Here is a tiny trained network, its code and every weight. The questions are about switching its units off for an input and a class, where a switched-off unit gives its printed mean instead of its output.

import numpy as np


def w(rows, s, z=0):
    codes = np.array(rows[::2]) - 128.0
    scale = np.full(codes.shape[1], s)
    scale[-1] = z or s
    return codes * scale


def f(y):
    return y / 2 * (1 + np.tanh(0.7978845608 * (y + 0.044715 * y**3)))


def log_softmax(a):
    a = a - a.max(-1, keepdims=True)
    return a - np.log(np.exp(a).sum(-1, keepdims=True))


def net(x, mask):
    res = np.array(x, float).reshape(1, 7) / 4 @ E
    y = f(res @ A[0][:, :-1].T + A[0][:, -1])
    res = res + np.where(mask, y, B[0][:, -1]) @ B[0][:, :-1]
    return log_softmax(res[-1] @ U[:, :-1].T + U[:, -1])


A, B = {}, {}
E = w([
[150,255,47,69],'x0',
[127,126,126,127],'x1',
[132,132,134,131],'x2',
[233,97,187,22],'x3',
[126,123,123,123],'x4',
[238,102,39,199],'x5',
[127,127,125,128],'x6',
],0.0083)
A[0] = w([
[184,87,148,22,58],'neuron 0',
[133,135,136,135,133],'neuron 1',
[65,161,161,129,68],'neuron 2',
[191,108,78,191,112],'neuron 3',
[111,52,146,143,96],'neuron 4',
[51,147,63,171,12],'neuron 5',
[84,141,191,77,86],'neuron 6',
[84,144,181,80,82],'neuron 7',
[174,117,101,161,60],'neuron 8',
[121,69,152,144,127],'neuron 9',
[61,134,169,83,109],'neuron 10',
[138,52,193,155,136],'neuron 11',
[146,195,111,111,136],'neuron 12',
[156,108,108,151,68],'neuron 13',
[149,203,98,94,133],'neuron 14',
[58,126,160,88,94],'neuron 15',
[177,114,107,166,57],'neuron 16',
[130,153,106,114,48],'neuron 17',
[225,99,180,11,3],'neuron 18',
[66,131,149,94,87],'neuron 19',
[72,168,189,61,109],'neuron 20',
[213,107,95,161,94],'neuron 21',
[136,207,87,94,151],'neuron 22',
[109,145,163,123,91],'neuron 23',
[72,140,98,170,44],'neuron 24',
[175,119,92,154,69],'neuron 25',
[130,67,170,163,131],'neuron 26',
[125,68,160,154,128],'neuron 27',
[161,217,99,83,128],'neuron 28',
[139,113,85,160,23],'neuron 29',
],0.011,0.0029)
B[0] = w([
[118,182,176,219,221],'neuron 0',
[122,132,124,127,129],'neuron 1',
[160,162,105,134,163],'neuron 2',
[180,159,90,92,195],'neuron 3',
[87,102,147,90,173],'neuron 4',
[107,177,200,228,190],'neuron 5',
[161,174,75,102,184],'neuron 6',
[151,149,80,116,177],'neuron 7',
[162,129,79,112,155],'neuron 8',
[82,98,146,83,166],'neuron 9',
[178,136,80,112,183],'neuron 10',
[75,67,141,86,199],'neuron 11',
[86,60,156,86,186],'neuron 12',
[138,150,110,106,140],'neuron 13',
[82,64,152,75,207],'neuron 14',
[176,170,75,107,176],'neuron 15',
[142,154,95,108,155],'neuron 16',
[112,131,131,119,137],'neuron 17',
[124,193,195,255,254],'neuron 18',
[179,167,88,117,164],'neuron 19',
[172,143,90,112,205],'neuron 20',
[156,165,78,103,190],'neuron 21',
[57,43,180,92,215],'neuron 22',
[144,118,118,127,138],'neuron 23',
[126,179,174,198,169],'neuron 24',
[138,163,117,105,159],'neuron 25',
[76,90,143,61,181],'neuron 26',
[101,105,148,87,173],'neuron 27',
[67,56,158,74,226],'neuron 28',
[156,169,105,136,143],'neuron 29',
],0.009,0.0097)
U = w([
[19,22,170,12,151],'0',
[105,162,189,255,217],'1',
[227,140,38,41,2],'2',
],0.0097,0.00096)

Each question gives the input, the list of numbers given to net, and the class t.
The units are the neurons (one row each of A and B). Each row of codes is followed by its name. A weight is (code - 128) times the scale printed after its matrix; where a second scale follows, it is the last column's (A, B and U).
mask holds one flag per neuron, in row order. A switched-off neuron (its flag False) gives its mean, the last column of its row in B, instead of its output. The means were averaged over made-up inputs and are rounded, as every weight is.
A unit's drop is (log p(t) with every unit on - log p(t) with that unit switched off) / (log p(t) with every unit on - log p(t) with every unit switched off).
The circuit of an input: a set's keep is (log p(t) with only the set's units on - log p(t) with every unit switched off) / (log p(t) with every unit on - log p(t) with every unit switched off). Starting from the 12 units with the biggest drops (on a tie, the unit counted first), units are removed one at a time, each time the one whose removal leaves the highest keep (on an exact tie, the one counted first), for as long as the keep stays at least 0.8.
circuit, biggest first: the units of the circuit, biggest drop first
unit that matters most: the unit with the biggest drop
k most important neurons: the k neurons with the biggest drops, biggest first
drop when u is switched off: that unit's drop, to one decimal
input [1,6,6,-7,7,-5,8], class 1: circuit, biggest first : [neuron 5]
input [-1,-3,-8,-2,8,3,-8], class 2: 3 most important neurons : [neuron 18; neuron 0; neuron 22]
input [8,-5,-3,8,-2,6,-2], class 0: 2 most important neurons : [neuron 28; neuron 14]
input [0,7,-3,7,8,-7,-8], class 1: 2 most important neurons : [neuron 18; neuron 0]
input [-7,-1,-1,-7,5,5,-5], class 0: 2 most important neurons : [neuron 18; neuron 26]
input [8,4,0,-4,-4,7,-7], class 0: 2 most important neurons : [neuron 22; neuron 28]
input [6,-7,2,7,4,7,6], class 1: 2 most important neurons : [neuron 18; neuron 0]
input [2,5,8,3,1,1,2], class 1: 2 most important neurons : [neuron 11; neuron 26]
input [-7,6,6,-5,-8,7,0], class 0: 2 most important neurons : [neuron 26; neuron 11]
input [5,5,-8,6,-8,0,-5], class 1: 4 most important neurons : [neuron 18; neuron 0; neuron 11; neuron 26]
input [7,-1,-3,-6,-4,0,6], class 0: 2 most important neurons : [neuron 18; neuron 22]
input [-7,3,-2,8,-3,-6,0], class 1: 2 most important neurons : [neuron 18; neuron 0]
input [-7,4,8,-6,4,3,-4], class 0: drop when neuron 18 is switched off : 0.1
input [-6,2,-8,1,-4,7,6], class 2: unit that matters most : neuron 3
input [-4,-8,-5,8,3,-4,8], class 1: drop when neuron 18 is switched off : 0.2
input [-3,-7,5,5,-8,-4,-6], class 1: drop when neuron 12 is switched off : 0.0
